Below are the code and all the weights of a small trained network. Each question names an input and a class and asks about switching units off, where a switched-off unit gives its printed mean instead of its output.

import numpy as np


def w(rows, s, z=0):
    codes = np.array(rows[::2]) - 128.0
    scale = np.full(codes.shape[1], s)
    scale[-1] = z or s
    return codes * scale


def f(y):
    return y / 2 * (1 + np.tanh(0.7978845608 * (y + 0.044715 * y**3)))


def log_softmax(a):
    a = a - a.max(-1, keepdims=True)
    return a - np.log(np.exp(a).sum(-1, keepdims=True))


def net(x, mask):
    res = np.array(x, float).reshape(1, 6) / 4 @ E
    y = f(res @ A[0][:, :-1].T + A[0][:, -1])
    res = res + np.where(mask, y, B[0][:, -1]) @ B[0][:, :-1]
    return log_softmax(res[-1] @ U[:, :-1].T + U[:, -1])


A, B = {}, {}
E = w([
[200,178,119,110,195,233,159,150],'x0',
[127,127,127,129,125,129,129,126],'x1',
[106,149,174,64,40,178,95,201],'x2',
[110,218,120,253,82,154,100,109],'x3',
[70,195,225,109,168,86,217,124],'x4',
[201,162,194,87,126,94,55,43],'x5',
],0.0059)
A[0] = w([
[68,200,217,112,156,104,211,108,84],'n0',
[111,203,127,237,94,151,108,119,59],'n1',
[109,208,121,229,94,147,105,118,64],'n2',
[181,91,72,210,228,62,172,21,84],'n3',
[76,202,216,112,145,98,204,124,94],'n4',
[210,169,181,90,118,89,61,47,42],'n5',
[206,167,184,85,123,94,64,38,23],'n6',
[177,72,46,139,82,162,61,124,83],'n7',
[105,153,196,55,14,180,70,212,136],'n8',
[97,143,176,60,17,187,64,204,106],'n9',
[60,70,148,139,64,8,84,106,64],'n10',
[60,74,149,138,65,9,77,102,78],'n11',
[145,17,133,10,186,110,159,144,62],'n12',
[206,165,191,90,132,91,55,50,27],'n13',
[107,212,118,229,95,149,106,118,60],'n14',
[167,62,42,141,93,179,54,124,3],'n15',
[51,81,43,175,135,151,217,219,69],'n16',
[102,211,118,229,94,154,106,112,58],'n17',
[114,213,118,233,93,146,109,120,48],'n18',
[128,165,207,36,9,192,78,215,105],'n19',
[69,211,211,102,148,101,221,114,40],'n20',
[54,74,52,174,130,149,212,216,84],'n21',
[168,72,42,138,96,167,49,128,61],'n22',
[54,70,153,137,63,13,82,96,69],'n23',
[237,210,125,96,223,253,158,155,95],'n24',
[63,201,221,112,161,102,202,118,66],'n25',
[240,209,121,99,213,250,163,152,98],'n26',
[70,203,220,111,154,100,210,119,66],'n27',
[104,212,121,233,101,150,98,121,50],'n28',
[140,18,133,20,179,106,164,145,72],'n29',
[146,7,140,18,180,106,169,148,66],'n30',
[105,209,120,230,97,154,105,117,64],'n31',
[206,169,185,87,126,92,57,48,41],'n32',
[204,163,187,93,126,92,49,57,72],'n33',
[181,78,40,138,88,156,57,134,65],'n34',
[48,83,39,173,135,155,220,216,63],'n35',
[168,68,48,141,95,168,47,128,72],'n36',
[163,66,44,139,97,176,46,126,38],'n37',
[174,71,48,142,98,161,48,137,69],'n38',
[233,196,121,101,213,251,165,150,112],'n39',
[186,84,80,205,245,59,170,25,91],'n40',
],0.005,0.0027)
B[0] = w([
[188,82,139,164,143,115,149,206,193],'n0',
[172,161,117,63,97,80,98,122,183],'n1',
[176,167,122,60,102,71,101,118,183],'n2',
[71,187,43,165,192,120,41,194,247],'n3',
[198,74,151,169,162,114,159,211,191],'n4',
[102,129,184,152,108,193,79,137,185],'n5',
[105,140,184,153,100,185,76,141,179],'n6',
[192,78,180,157,177,115,194,200,184],'n7',
[68,177,28,176,228,104,90,159,241],'n8',
[99,149,58,155,190,103,115,150,221],'n9',
[93,75,80,179,42,108,193,93,208],'n10',
[96,80,86,173,58,114,193,103,215],'n11',
[188,196,110,62,55,55,51,130,199],'n12',
[89,139,216,167,87,213,42,142,180],'n13',
[184,165,120,51,94,67,92,118,183],'n14',
[170,102,166,147,148,109,156,176,163],'n15',
[102,158,238,144,76,228,18,106,192],'n16',
[188,169,119,49,92,66,93,118,184],'n17',
[176,163,121,64,97,75,93,121,181],'n18',
[60,178,28,188,214,107,78,165,240],'n19',
[214,62,162,181,152,111,152,238,180],'n20',
[109,157,212,137,94,206,35,107,191],'n21',
[192,79,179,158,166,108,180,201,178],'n22',
[100,76,80,174,51,109,191,101,213],'n23',
[62,66,68,190,3,81,168,88,220],'n24',
[204,74,151,169,146,112,151,217,187],'n25',
[71,73,75,179,17,89,169,91,218],'n26',
[216,59,158,180,155,106,155,230,187],'n27',
[182,167,120,52,95,70,93,121,182],'n28',
[206,217,114,41,44,50,32,127,195],'n29',
[189,201,113,60,57,66,45,135,202],'n30',
[193,172,121,38,87,61,87,112,184],'n31',
[95,133,199,160,97,211,57,135,185],'n32',
[91,131,195,165,107,205,73,129,194],'n33',
[190,83,177,159,167,111,181,192,179],'n34',
[103,155,247,150,72,232,7,105,192],'n35',
[195,81,178,160,170,112,187,201,183],'n36',
[179,90,170,149,158,109,169,184,173],'n37',
[188,88,173,157,161,113,179,193,180],'n38',
[81,81,75,178,26,88,168,97,218],'n39',
[72,192,44,171,179,114,48,196,255],'n40',
],0.006,0.0032)
U = w([
[211,73,184,154,182,116,177,189,109],'0',
[191,175,126,1,84,72,95,108,104],'1',
[86,137,230,148,108,243,77,107,101],'2',
[117,122,120,124,144,131,147,110,248],'3',
[79,75,83,167,52,100,187,83,92],'4',
[74,169,51,156,236,109,98,151,98],'5',
[93,127,167,44,239,173,215,28,135],'6',
[130,113,172,35,190,163,203,45,60],'7',
],0.0099,0.016)

Each question gives the input, the list of numbers given to net, and the class t.
The units are the neurons (one row each of A and B). Each row of codes is followed by its name. A weight is (code - 128) times the scale printed after its matrix; where a second scale follows, it is the last column's (A, B and U).
mask holds one flag per neuron, in row order. A switched-off neuron (its flag False) gives its mean, the last column of its row in B, instead of its output. The means were averaged over made-up inputs and are rounded, as every weight is.
A unit's drop is (log p(t) with every unit on - log p(t) with that unit switched off) / (log p(t) with every unit on - log p(t) with every unit switched off).
The circuit of an input: a set's keep is (log p(t) with only the set's units on - log p(t) with every unit switched off) / (log p(t) with every unit on - log p(t) with every unit switched off). Starting from the 12 units with the biggest drops (on a tie, the unit counted first), units are removed one at a time, each time the one whose removal leaves the highest keep (on an exact tie, the one counted first), for as long as the keep stays at least 0.8.
circuit, biggest first: the units of the circuit, biggest drop first
k most important neurons: the k neurons with the biggest drops, biggest first
drop when u is switched off: that unit's drop, to one decimal
input [-7,3,8,2,-7,-5], class 5: circuit, biggest first => n8
input [3,-2,4,2,-1,-5], class 2: circuit, biggest first => n35, n16
input [5,4,-5,-1,-3,4], class 4: circuit, biggest first => n24, n26
input [8,-6,-5,7,6,1], class 4: circuit, biggest first => n24, n26
input [-8,0,-2,-1,7,4], class 4: 2 most important neurons => n10, n23
input [7,2,-1,-6,-5,-3], class 4: circuit, biggest first => n24, n26
input [-8,-4,1,5,-5,-8], class 2: 3 most important neurons => n35, n16, n21
input [1,-1,8,-4,0,5], class 5: circuit, biggest first => n19, n8
input [-4,2,7,-8,-2,-3], class 1: 3 most important neurons => n29, n30, n12
input [6,6,0,4,-2,6], class 2: circuit, biggest first => n13, n32
input [8,-6,-3,5,5,-5], class 4: 3 most important neurons => n24, n26, n39
input [8,3,1,-4,8,-1], class 0: 2 most important neurons => n20, n27
input [-6,5,-5,0,8,3], class 0: drop when n7 is switched off => 0.0
input [-8,7,-2,-7,0,5], class 4: circuit, biggest first => n10
input [7,0,-2,2,-3,-6], class 4: circuit, biggest first => n24, n26
input [7,-3,2,8,7,3], class 1: drop when n14 is switched off => 0.2
input [4,2,-1,4,2,1], class 1: drop when n24 is switched off => -0.2
input [-8,-6,-5,-7,-7,-8], class 2: drop when n35 is switched off => 0.5
